Here is a tiny trained network, its code and every weight. The questions are about switching its units off for an input and a class, where a switched-off unit gives its printed mean instead of its output.

import numpy as np


def w(rows, s, z=0):
    codes = np.array(rows[::2]) - 128.0
    scale = np.full(codes.shape[1], s)
    scale[-1] = z or s
    return codes * scale


def f(y):
    return np.maximum(y, 0)


def log_softmax(a):
    a = a - a.max(-1, keepdims=True)
    return a - np.log(np.exp(a).sum(-1, keepdims=True))


def net(x, mask):
    res = np.array(x, float).reshape(1, 4) / 4 @ E
    y = f(res @ A[0][:, :-1].T + A[0][:, -1])
    res = res + np.where(mask, y, B[0][:, -1]) @ B[0][:, :-1]
    return log_softmax(res[-1] @ U[:, :-1].T + U[:, -1])


A, B = {}, {}
E = w([
[192,116,55,83,191,142,87,42,189],'x0',
[142,87,98,122,65,249,214,84,150],'x1',
[151,149,215,101,154,80,63,126,178],'x2',
[125,1,104,53,176,78,81,150,131],'x3',
],0.0089)
A[0] = w([
[142,97,145,83,182,79,59,121,156,1],'n1',
[164,100,96,67,227,81,49,109,147,192],'n2',
[55,133,115,171,67,134,197,172,38,159],'n3',
[118,27,133,55,114,164,149,136,153,162],'n4',
[139,225,199,197,111,113,119,128,136,32],'n5',
[90,114,151,102,169,2,62,187,95,185],'n6',
],0.009,0.0023)
B[0] = w([
[120,206,178,11,80,118,129,96,149,206],'n1',
[150,180,113,2,127,126,126,51,141,248],'n2',
[190,182,147,154,107,28,123,131,58,229],'n3',
[128,102,135,184,50,158,211,185,85,198],'n4',
[94,98,235,169,106,122,140,221,113,209],'n5',
[45,70,126,118,154,214,135,137,217,255],'n6',
],0.0099,0.011)
U = w([
[95,154,171,102,103,195,140,123,182,2],'0',
[122,54,2,137,168,241,160,101,170,225],'1',
[226,189,97,98,174,19,61,75,119,103],'2',
[83,66,171,198,208,104,37,197,154,86],'3',
[164,116,151,216,60,75,161,193,38,186],'4',
],0.0091,0.004)

Each question gives the input, the list of numbers given to net, and the class t.
The units are the neurons (one row each of A and B). Each row of codes is followed by its name. A weight is (code - 128) times the scale printed after its matrix; where a second scale follows, it is the last column's (A, B and U).
mask holds one flag per neuron, in row order. A switched-off neuron (its flag False) gives its mean, the last column of its row in B, instead of its output. The means were averaged over made-up inputs and are rounded, as every weight is.
A unit's drop is (log p(t) with every unit on - log p(t) with that unit switched off) / (log p(t) with every unit on - log p(t) with every unit switched off).
The circuit of an input: a set's keep is (log p(t) with only the set's units on - log p(t) with every unit switched off) / (log p(t) with every unit on - log p(t) with every unit switched off). Starting from all 6 units, units are removed one at a time, each time the one whose removal leaves the highest keep (on an exact tie, the one counted first), for as long as the keep stays at least 0.8.
circuit, biggest first: the units of the circuit, biggest drop first
top k neurons: the k neurons with the biggest drops, biggest first
drop when u is switched off: that unit's drop, to one decimal
input [6,-6,-6,-8], class 4: circuit, biggest first	n2
input [-2,-6,6,-1], class 0: circuit, biggest first	n1; n6
input [0,-2,-5,5], class 1: circuit, biggest first	n5; n3
input [3,-8,4,3], class 0: circuit, biggest first	n6; n1
input [-3,-7,-2,1], class 3: circuit, biggest first	n6; n2
input [-6,-7,4,0], class 3: circuit, biggest first	n5; n6
input [0,4,6,-4], class 4: top 4 neurons	n6; n2; n1; n5
input [5,-8,-8,4], class 1: top 3 neurons	n6; n3; n5
input [-4,-7,-1,0], class 3: circuit, biggest first	n6; n2
input [-7,-1,3,1], class 3: top 2 neurons	n6; n4
input [-6,-5,-2,8], class 0: top 2 neurons	n6; n1
input [-1,-7,1,-8], class 3: top 2 neurons	n4; n6
input [4,0,4,-2], class 2: top 2 neurons	n6; n4
input [-4,-3,-6,8], class 1: top 2 neurons	n6; n5
input [-8,6,6,7], class 4: circuit, biggest first	n4
input [-3,-3,2,0], class 3: top 2 neurons	n2; n1
input [5,-7,4,1], class 0: top 2 neurons	n6; n3
input [6,-7,2,-1], class 0: top 2 neurons	n6; n3
input [-2,2,8,-6], class 3: circuit, biggest first	n3; n2; n5
input [2,4,-8,-4], class 4: circuit, biggest first	n3
input [3,-8,4,-1], class 0: drop when n6 is switched off	0.8
input [-6,7,-6,-2], class 4: drop when n2 is switched off	0.0
input [-3,-4,7,8], class 0: drop when n1 is switched off	0.1
input [2,-8,3,-3], class 0: drop when n6 is switched off	0.2
